Below is a small trained network, with its code and all its weights. Each question gives an input and a target symbol and asks what happens when units are switched off, that is, made to give their printed mean instead of their output.

import numpy as np


def w(rows, s, z=0):
    codes = np.array(rows[::2]) - 128.0
    scale = np.full(codes.shape[1], s)
    scale[-1] = z or s
    return codes * scale


def f(y):
    return np.maximum(y, 0)


def softmax(a):
    e = np.exp(a - a.max(-1, keepdims=True))
    return e / e.sum(-1, keepdims=True)


def log_softmax(a):
    a = a - a.max(-1, keepdims=True)
    return a - np.log(np.exp(a).sum(-1, keepdims=True))


def net(x, mask):
    ids = ['ΞΩηθμτ'.index(c) for c in x.split()]
    T = len(ids)
    res = E[ids] + P[:T]
    u = 0
    for l in range(2):
        r = res
        for j in range(3):
            rows = slice(2 * j, 2 * j + 2)
            q, k, v = (r @ M[l][rows].T for M in (Q, K, V))
            z = softmax(np.where(np.tri(T) > 0, q @ k.T / 2**0.5, -1e9)) @ v
            o = O[l][rows]
            res = res + np.where(mask[u + j], z, o[:, -1]) @ o[:, :-1]
        u += 3
        y = f(res @ A[l][:, :-1].T + A[l][:, -1])
        res = res + np.where(mask[u : u + 8], y, B[l][:, -1]) @ B[l][:, :-1]
        u += 8
    return log_softmax(res[-1] @ U[:, :-1].T + U[:, -1])


Q, K, V, O, A, B = {}, {}, {}, {}, {}, {}
E = w([
[124,144,131],'Ξ',
[129,155,141],'Ω',
[99,106,105],'η',
[132,163,177],'θ',
[102,99,4],'μ',
[63,95,86],'τ',
],0.016)
P = w([
[131,207,98],'0',
[89,158,130],'1',
[129,106,140],'2',
[169,171,71],'3',
[81,167,137],'4',
[120,94,148],'5',
[207,156,54],'6',
[79,177,150],'7',
[123,104,167],'8',
[248,62,220],'9',
[192,85,70],'10',
[130,124,198],'11',
[151,145,62],'12',
],0.018)
Q[0] = w([
[185,150,79],'0.h1',
[89,94,51],'0.h1',
[246,110,120],'0.h2',
[176,168,136],'0.h2',
[95,57,171],'0.h3',
[57,106,140],'0.h3',
],0.014)
K[0] = w([
[145,3,140],'0.h1',
[17,229,105],'0.h1',
[216,181,242],'0.h2',
[142,117,144],'0.h2',
[178,127,24],'0.h3',
[255,188,114],'0.h3',
],0.0093)
V[0] = w([
[88,254,75],'0.h1',
[34,192,136],'0.h1',
[56,128,222],'0.h2',
[100,80,135],'0.h2',
[82,106,131],'0.h3',
[162,171,99],'0.h3',
],0.0057)
O[0] = w([
[216,195,207,253],'0.h1',
[153,208,247,204],'0.h1',
[83,24,132,97],'0.h2',
[4,136,54,102],'0.h2',
[173,143,130,124],'0.h3',
[253,191,51,176],'0.h3',
],0.0058,0.0034)
A[0] = w([
[156,197,145,143],'0.n1',
[111,179,193,123],'0.n2',
[71,225,81,94],'0.n3',
[45,170,107,75],'0.n4',
[221,95,202,167],'0.n5',
[11,211,66,167],'0.n6',
[150,157,152,14],'0.n7',
[127,50,189,2],'0.n8',
],0.011,0.0065)
B[0] = w([
[189,148,122,255],'0.n1',
[162,167,156,226],'0.n2',
[211,150,141,220],'0.n3',
[124,211,70,152],'0.n4',
[100,105,46,245],'0.n5',
[200,167,118,233],'0.n6',
[255,152,113,138],'0.n7',
[82,139,56,142],'0.n8',
],0.011,0.0063)
Q[1] = w([
[75,155,76],'1.h1',
[73,245,120],'1.h1',
[75,157,196],'1.h2',
[160,211,201],'1.h2',
[149,241,150],'1.h3',
[88,195,136],'1.h3',
],0.013)
K[1] = w([
[214,170,75],'1.h1',
[140,254,156],'1.h1',
[189,76,168],'1.h2',
[132,153,93],'1.h2',
[80,237,154],'1.h3',
[138,212,108],'1.h3',
],0.013)
V[1] = w([
[84,116,93],'1.h1',
[118,46,202],'1.h1',
[165,128,157],'1.h2',
[120,82,7],'1.h2',
[79,173,87],'1.h3',
[124,155,150],'1.h3',
],0.012)
O[1] = w([
[153,162,131,55],'1.h1',
[96,254,142,5],'1.h1',
[68,203,83,180],'1.h2',
[183,138,103,88],'1.h2',
[103,66,132,113],'1.h3',
[60,158,101,153],'1.h3',
],0.0089,0.024)
A[1] = w([
[118,209,205,115],'1.n1',
[97,119,207,11],'1.n2',
[140,200,185,27],'1.n3',
[108,225,249,117],'1.n4',
[99,119,235,7],'1.n5',
[88,159,253,21],'1.n6',
[45,92,129,75],'1.n7',
[71,126,249,82],'1.n8',
],0.014,0.015)
B[1] = w([
[174,58,188,150],'1.n1',
[207,66,157,128],'1.n2',
[195,43,2,128],'1.n3',
[212,67,190,153],'1.n4',
[211,70,87,128],'1.n5',
[143,85,109,128],'1.n6',
[150,143,229,251],'1.n7',
[214,14,176,130],'1.n8',
],0.016,0.0024)
U = w([
[17,92,2,120],'Ξ',
[183,124,181,2],'Ω',
[116,183,125,91],'η',
[59,91,175,145],'θ',
[179,206,70,165],'μ',
[38,225,114,248],'τ',
],0.0076,0.0096)

Each question gives the input, a string of symbols that net reads in full, and the target symbol t.
The units are the heads (2 rows each of Q, K, V and O) and the neurons (one row each of A and B). Each row of codes is followed by its name. A weight is (code - 128) times the scale printed after its matrix; where a second scale follows, it is the last column's (O, A, B and U).
mask holds one flag per unit, layer by layer, with each layer's heads first. A switched-off unit (its flag False) gives its mean, the last column of its rows in O or B, instead of its output. The means were averaged over made-up inputs and are rounded, as every weight is.
A unit's drop is (log p(t) with every unit on - log p(t) with that unit switched off) / (log p(t) with every unit on - log p(t) with every unit switched off).
The circuit of an input: a set's keep is (log p(t) with only the set's units on - log p(t) with every unit switched off) / (log p(t) with every unit on - log p(t) with every unit switched off). Starting from the 12 units with the biggest drops (on a tie, the unit counted first), units are removed one at a time, each time the one whose removal leaves the highest keep (on an exact tie, the one counted first), for as long as the keep stays at least 0.8.
units of the circuit, in order: the units of the circuit, biggest drop first
most important unit: the unit with the biggest drop
k most important neurons: the k neurons with the biggest drops, biggest first
k most important neurons of layer l: the k neurons of layer l with the biggest drops, biggest first
which heads matter: for each layer, one digit per head in row order, 1 if its drop is at least 0.15 and else 0, layers parted by /
input θ θ θ τ θ, target Ω: which heads matter	100 / 010
input θ θ μ τ μ η θ τ θ μ τ, target μ: units of the circuit, in order	1.h1; 1.h2
input θ τ Ω θ τ τ, target θ: 3 most important neurons of layer 0	0.n1; 0.n3; 0.n6
input Ω τ μ, target θ: units of the circuit, in order	0.n1; 0.n3; 1.h1; 1.n7
input μ τ η μ μ Ξ, target Ξ: most important unit	0.n5
input Ω τ η τ Ξ Ξ, target τ: 4 most important neurons of layer 0	0.n5; 0.n4; 0.n8; 0.n2
input τ τ τ Ξ θ μ θ θ θ, target τ: 3 most important neurons	0.n5; 0.n8; 0.n4
input Ξ Ξ μ Ξ μ θ μ τ, target μ: 2 most important neurons	0.n6; 0.n3
input θ θ μ Ω Ξ θ θ Ω η, target τ: 3 most important neurons of layer 0	0.n4; 0.n8; 0.n2
input τ θ μ τ τ Ω, target θ: 3 most important neurons	1.n7; 0.n5; 0.n3
input τ θ μ Ξ η, target μ: which heads matter	010 / 000
input Ξ θ θ θ θ, target Ω: 3 most important neurons	0.n2; 1.n4; 1.n1
input θ μ τ Ξ Ξ θ τ Ω, target μ: 2 most important neurons of layer 0	0.n6; 0.n4
input μ Ξ θ τ θ η Ξ τ μ, target θ: which heads matter	110 / 100
input θ τ η Ξ τ Ω η μ θ μ, target Ξ: 3 most important neurons	0.n5; 0.n8; 1.n7
input θ μ Ξ μ θ η τ Ω τ, target θ: units of the circuit, in order	1.n7; 0.n3; 0.n1
input θ μ θ η Ξ, target μ: units of the circuit, in order	0.n6; 1.h2
input τ μ θ Ω θ τ θ θ Ξ Ξ, target Ξ: units of the circuit, in order	0.n5
input Ξ Ω θ η Ω Ω Ξ θ Ξ, target τ: units of the circuit, in order	1.h1; 0.n6
input θ τ θ θ μ, target μ: units of the circuit, in order	0.n6
input θ θ Ω, target τ: units of the circuit, in order	1.h1; 0.h2; 1.h2; 0.h1
input η Ω τ Ξ θ Ω, target τ: which heads matter	100 / 100
input θ θ θ η Ξ μ τ θ τ η, target Ξ: which heads matter	000 / 100
input μ Ω μ θ θ θ, target τ: 2 most important neurons	0.n5; 0.n4
input θ μ θ Ω μ μ μ θ Ξ Ω, target Ξ: 2 most important neurons	0.n5; 0.n8
